-123	373	951	301	573
-307	-933	-503	454	704
-525	689	-390	525	-687
Out: 525

4314	3540	7110	2658	3767	9550 Out: 3767

26	-20	-3	-44	3	0	11
-9	-5	-19	-7	-6	-19	-4
-6	-6	-7	-4	-6	-6	-7
Out: -6

-281	39	261	589	-885 Out: 589

1	7	5	1
2	5	3	2
2	1	3	1
Out: 3

768	420	339	222	412	971	323 Out: 971
---
[[7 8 7 7 7]
 [5 7 7 7 7]
 [2 8 7 8 7]] out 8

[[590 431 154 374 425 595]
 [448 192 760 583 387 319]
 [276 396 696 510 302 782]] out 302

[[0 2 7 4]
 [2 3 6 1]
 [2 4 4 2]] out 4

[[4099 6757 7015 5820 1809]
 [3118 3159 3333 4938 7853]
 [3526 7121 6545 6120 2111]] out 6120

[[7681 6560 3101 5240 5936 5686 6635]
 [8872 4078 7666 5233 4972 4510 4984]
 [3977 8623 7839 7041 6844 4140 4553]] out 4140

[[ 129   95   58   -7   86]
 [ 184  749 -347 -804  744]
 [   7  120   97    6  -46]] out 6

[[8540 3358 4998 2809]
 [3291 3728 1889 9664]
 [2206 4109 1860 3143]] out 1860
---
[182 155 118 146 204  50]	204, 182

[145  22 245 249  29  13]	249, 245

[[625 800 615 469 194]
 [590 622 761 517 509]]	800, 761

[[72 83 71 80 72]
 [20 86 10 81 81]]	86, 83

[[-29  24  10  19  -8   3]
 [  2   5 -11  19  -9  18]
 [ -7   3 -28  46 -41  22]]	46, 24

[[29 14 49 28]
 [87 58 19 45]]	87, 58
---
Input:
[[-14.0, -17.5, -14.1, -18.0, -19.5],
 [13.9, 7.8, 0.2, 5.1, 17.8]]
Output: 7.8

Input:
[[-46.455, 28.752, 46.808, -72.967, -132.915, -0.896],
 [65.180, -39.970, 25.175, 67.037, 125.016, -2.829]]
Output: -39.970

Input:
[[-0.184, -0.163, -0.214, -0.050, -0.182],
 [-0.103, -0.100, 0.036, -0.148, 0.132]]
Output: -0.100

Input:
[[0.6, -0.1, 0.4, -0.8, -0.1, 0.5, 0.1],
 [-0.9, -0.5, 0.3, -1.7, 0.2, 0.8, 1.2]]
Output: -0.5

Input:
[[-0.159, 0.180, -0.084, 0.031, 0.087, 0.022, 0.107],
 [0.001, 0.016, -0.126, 0.217, -0.063, 0.077, 0.127]]
Output: 0.016

Input:
[[-167.7, -85.4, -85.4, 73.5, 156.8, 86.6],
 [-163.3, -97.1, -105.1, 73.5, 161.8, 86.6]]
Output: -97.1
---
[[-460  774  191   65  234  235  841]
 [ 690 -867  553  309  481 -171 -665]]	191

[[60 66 48 77 25 37]
 [23 76 23 36 26 80]
 [57 54 56 58 45 52]]	23

[[40 92 14 40]
 [91  2 32 48]
 [20 72 48 86]]	32

[[147 170 164 168]
 [242 140  57 219]]	164

[[47 53 14 43 58 83 61]
 [26 45 58 54 26 69 39]
 [51 55 46 47 46 59 47]]	58

[[-391 -585 -552  617  -62 -447]
 [-297 -557 -463  463 -191 -518]]	-552

[[6 2 2 7 6]
 [7 6 2 7 1]
 [5 2 5 7 1]]	2
---
((209, 187, 138, 92, 182, 170), (139, 70, 89, 59, 143, 189), (119, 81, 79, 133, 143, 174)) ==> 189
((5, 2, 3, 3, 3, 4, 9), (4, 4, 4, 5, 4, 6, 5)) ==> 6
((247, 795, 760, 878, 145, 932), (164, 364, 808, 417, 494, 137)) ==> 878
((5393, 6757, 4903, 6918, 1739), (6790, 7722, 6247, 8237, 6453)) ==> 7722
((94, 137, 56, 167, 132, 208, 124), (162, 43, 127, 180, 165, 115, 105), (127, 112, 110, 70, 201, 109, 120)) ==> 201
(808, 784, 147, 384, 225) ==> 784
(1157, 9795, 9229, 3636, 6685) ==> 9229
---
7  1  4  4  9  3  3 -> 9
110  934  867  660  509  161  356 -> 509
59  21  35  24  90  11  44 -> 90
  4   -4   35  -46  -37   41   35 -> -37
213  202  433  806  781  175  268 -> 781
-46  -12   45  -36   30   37  -34 -> 30
5  6  6  7  2  6  4 -> 2
---
[ 398 -178  583 -760 -298] value -298
[8 5 2 3 6] value 6
[-528  655  491  699  114] value 114
[-262 -689  462  723 -927] value -927
[155   2 214 198 232] value 232
[85 38 50 18 34] value 34
---
[ 13  21 -35 -47  -3   5] yields -47
[ 5 33 46  6 22  6] yields 6
[ 14  15  -6  26  23 -50] yields 26
[-18 -31   3 -53  23   9] yields -53
[-33  42 -36  -6  26   6] yields -6
[-24  15   8  -6   5 -50] yields -6
[ -1 -40  16 -18   0 -37] yields -18
[ -3 -27 -43  43  57 -34] yields 43
---
[[  5  10  -4 -50   8   0]
 [  6   3 -11 -44   4   6]
 [  9   7  -8 -44  13   4]] yields 6

[[-26  -3 -29  22   2   4]
 [ -6   8  10  16 -16   4]
 [-36 -14 -47  -5  22  -3]] yields 4

[[-22 -39  -9 -21]
 [  3 -23  10  11]
 [-48 -33  29 -14]] yields 11

[[-36   3  41 -35  20]
 [ 15  -6  35  16 -21]
 [  6  18   5  29 -12]] yields -21

[[-31  19  20 -54  -9]
 [-45 -10  20  16 -44]
 [-54  25  20   9  27]] yields -44

[[-11  27 -25 -28   2 -35]
 [ -8 -14 -45  12 -31  -7]
 [  0 -19 -36  11 -48 -10]] yields -7

[[ -5  -6  -6 -20   5 -11  12]
 [ 11   3   6 -51  -2  10  -2]
 [ 18 -11  -3 -15  -5   6 -12]] yields -2

[[ 11 -53  -9 -19 -18   9 -22]
 [ 36   3  31 -21  34  19   0]
 [ 37  -2  30 -23  33  19  -2]] yields 0

[[ -5  -6  -5  -6  41   1]
 [  6   5   4   5 -35  -1]
 [ -4   0  -1  -2  18   1]] yields -1
---
[ 51   0 -10   0   1  50] value 50
[-56  14 -14  12  28 -34] value -34
[-28  55   0  26] value 26
[ 41  17 -20 -49] value -49
[-27 -53 -26 -33  46  11  43] value 43
[-28   3  12  54] value 54
---
4826,5671,4148,8117,3170,7520
4594,5857,4617,8288,3178,7702
→ 4826, 7702

59,10,97,28,57 → 59, 57

-563,1,409,268,500
-289,44,-242,-9,-598
→ -563, -598

72,24,78,45,63 → 72, 63

-29,-34,-33,-39,31 → -29, 31

5,7,4,8,2 → 5, 2

32,25,13,14,22
15,0,-33,24,17
28,24,12,17,17
→ 32, 17

2331,2912,8335,9908 → 2331, 9908
---
[[81 38 36 35 58 64]
 [71 34 54 35 41 51]
 [36 43  5 37 60 49]] gives 36

[[ -6   3  34  48]
 [-45  17 -11  44]
 [-28   9  19  48]] gives -28

[[285 762 578 687]
 [397 807 515 701]
 [180 366 379 457]] gives 180

[[1870 3686 4530 5459 6624 5415]
 [5209 2627 6865 6700 2617 4508]
 [2343 8134 7752 6948 2070 6739]] gives 2343

[[-741  616  -71 -100]
 [-303  258 -236 -111]
 [-439  -11 -842 -788]] gives -439

[[5 8 9 3]
 [6 2 1 7]
 [2 5 6 9]] gives 2

[[16 79 10 17]
 [62 27 64 59]
 [63 27 63 58]] gives 63
---
0.11	1.62	-0.41	-0.03	0.10	0.37
0.14	1.40	-0.60	-0.66	-1.12	0.22
0.19	0.01	-0.28	-0.55	-1.53	-0.58
-> 0.01

-1.084	-0.356	0.719	1.025	-0.858	-0.635	0.129 -> 0.719

-10.922	-9.519	13.172	-19.449	-0.065	-16.782	8.564 -> 13.172

0.04	-0.29	-0.46	-1.72	1.14 -> 0.04

10.1	-7.1	-15.5	8.7	6.3 -> 10.1

-0.11	0.08	0.19	0.11	0.03 -> -0.11
---
[[-231.5  -81.3 -147.8  167.3  -11.9  130.3 -150.8]
 [  23.3  116.3  139.5  -98.7   94.6   -9.1   58.5]] => -11.9

[ 16.52  -0.09  -5.01  -3.52 -15.45] => -5.01

[  72.31  145.62   82.18 -130.16   96.96   85.03  114.96] => 96.96

[ -6.18  -6.04 -12.86  13.94] => -6.04

[ -83.8  -88.0  177.5 -139.7 -113.0 -107.6] => -139.7

[ -33.35 -139.33   -6.56  -86.56  -41.98  133.22   24.37] => -41.98

[-1.526 -1.625 -1.436  1.493 -1.756] => -1.436

[ 123.2  151.0 -133.2  108.6] => 151.0

[-0.030  0.113  0.058 -0.093] => 0.113

[ -1.4 -14.9  -2.0  10.2  -2.3] => -2.0
---
[4, 1, 7, 6, 7, 2] => 2, 4
[[8689, 5958, 3304, 4662, 5573, 8083], [2640, 3669, 2139, 6276, 2996, 1374]] => 8083, 2640
[350, 871, 134, 841] => 841, 350
[12, 3, 19, 84] => 84, 12
[[-598, -80, -102, -112, 418, 448], [-488, -75, -92, -102, 321, 345], [885, 154, 185, 200, -549, -591]] => 448, 885
[[0, 1, 7, 0], [1, 1, 7, 1], [2, 2, 6, 2]] => 0, 2
[[90, 22, 59, 32], [55, 59, 18, 73], [96, 27, 33, 13]] => 32, 96
---
[ 21 -27  -2   1  41] value -27

[[-45  14  -1  -1 -24  -3]
 [ 43   0  11  -3  48  15]] value 11

[-53 -37  36 -22 -11] value -37

[[15 14 49 29 19 42 32]
 [15 14 47 28 18 41 32]
 [15 14 48 28 18 42 32]] value 28

[ 41 -35  35  23 -23] value -35

[[46 53 21 48]
 [46 53 22 48]] value 46
